Here is a tiny trained network, its code and every weight. The questions are about switching its units off for an input and a class, where a switched-off unit gives its printed mean instead of its output.

import numpy as np


def w(rows, s, z=0):
    codes = np.array(rows[::2]) - 128.0
    scale = np.full(codes.shape[1], s)
    scale[-1] = z or s
    return codes * scale


def f(y):
    return np.maximum(y, 0)


def log_softmax(a):
    a = a - a.max(-1, keepdims=True)
    return a - np.log(np.exp(a).sum(-1, keepdims=True))


def net(x, mask):
    res = np.array(x, float).reshape(1, 4) / 4 @ E
    y = f(res @ A[0][:, :-1].T + A[0][:, -1])
    res = res + np.where(mask, y, B[0][:, -1]) @ B[0][:, :-1]
    return log_softmax(res[-1] @ U[:, :-1].T + U[:, -1])


A, B = {}, {}
E = w([
[94,51,47,181,166,20,143,187,152,117,82],'x0',
[115,153,131,143,139,134,123,128,153,102,146],'x1',
[73,70,130,193,109,104,70,71,54,95,251],'x2',
[100,136,121,206,219,178,106,190,96,197,168],'x3',
],0.012)
A[0] = w([
[155,180,233,75,83,194,81,65,91,107,156,2],'N1',
[127,146,98,163,204,182,111,163,105,177,162,87],'N2',
[110,72,103,151,128,76,137,137,151,92,115,60],'N3',
[146,155,157,89,139,139,183,137,209,144,37,164],'N4',
[130,90,102,137,143,132,117,132,122,133,179,117],'N5',
[95,88,64,148,162,5,139,143,156,68,109,48],'N6',
[171,108,156,83,95,76,133,44,130,22,111,101],'N7',
[127,115,131,137,69,96,154,98,160,74,102,99],'N8',
[123,118,142,107,59,110,147,127,134,67,121,113],'N9',
[71,114,145,125,106,84,119,73,71,122,174,152],'N10',
[152,139,89,91,77,114,120,102,121,54,104,128],'N11',
[107,83,109,141,124,100,90,69,75,51,167,137],'N12',
[110,68,130,141,85,120,69,92,110,92,167,149],'N13',
[128,83,161,131,110,125,116,102,116,108,170,134],'N14',
],0.011,0.0032)
B[0] = w([
[186,87,70,36,25,175,28,80,185,207,150,248],'N1',
[41,105,184,189,192,81,99,151,3,216,184,210],'N2',
[161,39,84,136,21,156,82,49,173,108,194,182],'N3',
[162,237,135,149,126,248,232,206,175,61,71,232],'N4',
[139,155,178,159,143,126,178,92,77,48,119,169],'N5',
[159,68,83,86,73,172,20,47,183,164,117,224],'N6',
[67,98,219,195,193,59,103,114,42,151,173,214],'N7',
[121,82,232,184,149,39,109,158,55,196,176,178],'N8',
[69,109,213,176,123,70,166,148,25,189,151,177],'N9',
[189,131,104,154,192,191,159,173,142,65,62,207],'N10',
[107,103,166,184,202,76,129,139,101,139,180,184],'N11',
[169,160,133,133,130,170,207,180,163,91,107,218],'N12',
[114,212,133,216,119,128,186,216,242,59,117,207],'N13',
[105,194,51,165,134,159,168,184,164,60,56,180],'N14',
],0.0075,0.018)
U = w([
[132,160,127,146,114,157,252,175,148,56,115,180],'0',
[30,100,202,160,181,62,124,125,27,222,202,241],'1',
[147,91,74,101,2,145,37,42,157,178,172,2],'2',
],0.011,0.00069)

Each question gives the input, the list of numbers given to net, and the class t.
The units are the neurons (one row each of A and B). Each row of codes is followed by its name. A weight is (code - 128) times the scale printed after its matrix; where a second scale follows, it is the last column's (A, B and U).
mask holds one flag per neuron, in row order. A switched-off neuron (its flag False) gives its mean, the last column of its row in B, instead of its output. The means were averaged over made-up inputs and are rounded, as every weight is.
A unit's drop is (log p(t) with every unit on - log p(t) with that unit switched off) / (log p(t) with every unit on - log p(t) with every unit switched off).
The circuit of an input: a set's keep is (log p(t) with only the set's units on - log p(t) with every unit switched off) / (log p(t) with every unit on - log p(t) with every unit switched off). Starting from the 12 units with the biggest drops (on a tie, the unit counted first), units are removed one at a time, each time the one whose removal leaves the highest keep (on an exact tie, the one counted first), for as long as the keep stays at least 0.8.
units of the circuit, in order: the units of the circuit, biggest drop first
k most important neurons: the k neurons with the biggest drops, biggest first
drop of u: that unit's drop, to one decimal
input [-8,-3,-4,4], class 2: units of the circuit, in order	[N1]
input [6,8,5,-1], class 2: 3 most important neurons	[N6, N3, N4]
input [8,7,7,-8], class 1: 2 most important neurons	[N7, N8]
input [-7,2,7,0], class 0: 2 most important neurons	[N13, N10]
input [3,8,2,-2], class 2: 4 most important neurons	[N4, N6, N2, N3]
input [4,0,-2,5], class 1: 2 most important neurons	[N1, N2]
input [5,-4,5,1], class 0: 2 most important neurons	[N1, N12]
input [7,-7,7,-8], class 1: 3 most important neurons	[N7, N8, N4]
input [-6,0,5,1], class 2: 2 most important neurons	[N1, N4]
input [-2,0,-1,-8], class 1: drop of N10	0.0
input [2,3,-1,1], class 2: drop of N7	0.4
input [7,3,2,-3], class 2: drop of N6	0.5
